Below is a small trained network, with its code and all its weights. Each question gives an input and a class and asks what happens when units are switched off, that is, made to give their printed mean instead of their output.

import numpy as np


def w(rows, s, z=0):
    codes = np.array(rows[::2]) - 128.0
    scale = np.full(codes.shape[1], s)
    scale[-1] = z or s
    return codes * scale


def f(y):
    return y / 2 * (1 + np.tanh(0.7978845608 * (y + 0.044715 * y**3)))


def log_softmax(a):
    a = a - a.max(-1, keepdims=True)
    return a - np.log(np.exp(a).sum(-1, keepdims=True))


def net(x, mask):
    res = np.array(x, float).reshape(1, 5) / 4 @ E
    y = f(res @ A[0][:, :-1].T + A[0][:, -1])
    res = res + np.where(mask, y, B[0][:, -1]) @ B[0][:, :-1]
    return log_softmax(res[-1] @ U[:, :-1].T + U[:, -1])


A, B = {}, {}
E = w([
[166,79,160,117,207,200,171,145,27,203],'x0',
[137,90,20,81,95,134,181,220,160,138],'x1',
[157,36,102,74,167,78,109,28,152,95],'x2',
[62,37,100,184,181,226,5,204,165,68],'x3',
[209,115,153,172,108,254,174,86,229,106],'x4',
],0.0093)
A[0] = w([
[255,129,177,169,72,189,232,74,192,107,46],'N0',
[178,188,161,77,68,62,241,81,113,202,4],'N1',
[142,73,157,73,180,160,192,142,61,231,45],'N2',
[52,153,151,55,136,50,119,148,50,142,81],'N3',
[86,154,81,96,143,52,92,122,95,184,51],'N4',
[114,68,58,79,68,140,220,185,158,149,106],'N5',
[178,166,228,187,161,70,108,91,123,102,55],'N6',
[173,46,89,86,157,78,113,86,120,129,52],'N7',
[181,78,104,46,167,72,149,34,144,125,82],'N8',
[73,205,78,123,55,45,113,99,228,73,29],'N9',
[91,240,163,181,54,156,202,210,79,184,109],'N10',
[201,112,63,55,106,94,184,218,174,132,88],'N11',
[100,164,198,156,146,124,117,61,125,136,111],'N12',
],0.0087,0.0031)
B[0] = w([
[148,133,160,43,85,198,156,168,162,63,249],'N0',
[50,2,147,155,208,156,59,210,135,171,253],'N1',
[74,184,96,130,144,233,194,48,113,198,195],'N2',
[142,135,142,17,77,202,180,158,202,44,200],'N3',
[166,125,138,126,58,177,162,165,130,44,179],'N4',
[120,196,184,152,158,50,109,145,87,82,198],'N5',
[127,188,198,148,202,106,121,116,63,67,186],'N6',
[173,188,81,168,120,132,81,127,191,136,173],'N7',
[159,162,80,128,78,89,40,113,151,192,207],'N8',
[65,129,86,187,139,249,199,44,108,197,233],'N9',
[195,174,78,132,90,98,28,93,174,190,222],'N10',
[128,176,201,156,181,69,106,93,22,20,198],'N11',
[154,145,196,125,128,29,118,137,64,103,177],'N12',
],0.0091,0.014)
U = w([
[154,132,138,32,63,191,192,179,178,38,112],'0',
[132,194,172,147,171,73,138,104,29,65,122],'1',
[81,163,92,153,139,200,245,35,98,196,114],'2',
[54,13,115,157,190,158,55,231,168,127,160],'3',
[209,188,69,128,72,104,45,106,187,173,104],'4',
[130,109,110,132,131,124,163,147,142,153,249],'5',
[180,79,104,146,92,68,237,140,102,148,93],'6',
],0.012)

Each question gives the input, the list of numbers given to net, and the class t.
The units are the neurons (one row each of A and B). Each row of codes is followed by its name. A weight is (code - 128) times the scale printed after its matrix; where a second scale follows, it is the last column's (A, B and U).
mask holds one flag per neuron, in row order. A switched-off neuron (its flag False) gives its mean, the last column of its row in B, instead of its output. The means were averaged over made-up inputs and are rounded, as every weight is.
A unit's drop is (log p(t) with every unit on - log p(t) with that unit switched off) / (log p(t) with every unit on - log p(t) with every unit switched off).
The circuit of an input: a set's keep is (log p(t) with only the set's units on - log p(t) with every unit switched off) / (log p(t) with every unit on - log p(t) with every unit switched off). Starting from the 12 units with the biggest drops (on a tie, the unit counted first), units are removed one at a time, each time the one whose removal leaves the highest keep (on an exact tie, the one counted first), for as long as the keep stays at least 0.8.
units of the circuit, in order: the units of the circuit, biggest drop first
most important unit: the unit with the biggest drop
top k neurons: the k neurons with the biggest drops, biggest first
drop when u is switched off: that unit's drop, to one decimal
input [-1,-4,4,-6,1], class 3: units of the circuit, in order -> [N1]
input [6,8,-1,7,-8], class 0: top 2 neurons -> [N3; N1]
input [-4,-4,7,5,-2], class 4: top 2 neurons -> [N1; N7]
input [5,6,2,-6,4], class 1: top 2 neurons -> [N11; N5]
input [1,3,-5,4,-6], class 0: top 3 neurons -> [N1; N3; N8]
input [0,-4,-3,2,-4], class 0: top 2 neurons -> [N1; N3]
input [7,-7,5,5,3], class 1: top 3 neurons -> [N9; N1; N12]
input [-7,8,-2,1,3], class 1: top 2 neurons -> [N11; N5]
input [2,6,-5,-1,-4], class 1: top 3 neurons -> [N11; N5; N0]
input [-6,-3,-7,0,-6], class 4: top 2 neurons -> [N10; N0]
input [7,-7,-3,-6,-8], class 0: top 2 neurons -> [N3; N4]
input [-6,-5,7,-3,-1], class 4: top 4 neurons -> [N8; N2; N7; N11]
input [6,4,-5,2,-1], class 2: top 2 neurons -> [N2; N8]
input [4,-6,-3,5,-1], class 1: most important unit -> N1
input [-8,-7,7,1,4], class 2: top 2 neurons -> [N9; N11]
input [-5,7,3,-3,-4], class 1: top 2 neurons -> [N11; N5]
input [-3,1,-3,3,2], class 5: drop when N1 is switched off -> 2.9
input [-8,7,6,2,-5], class 2: drop when N9 is switched off -> 1.9
input [-5,-1,-7,2,-8], class 0: drop when N3 is switched off -> 1.4
input [1,8,4,0,-1], class 1: drop when N11 is switched off -> 0.1
input [8,-4,-7,3,-5], class 2: units of the circuit, in order -> [N2]
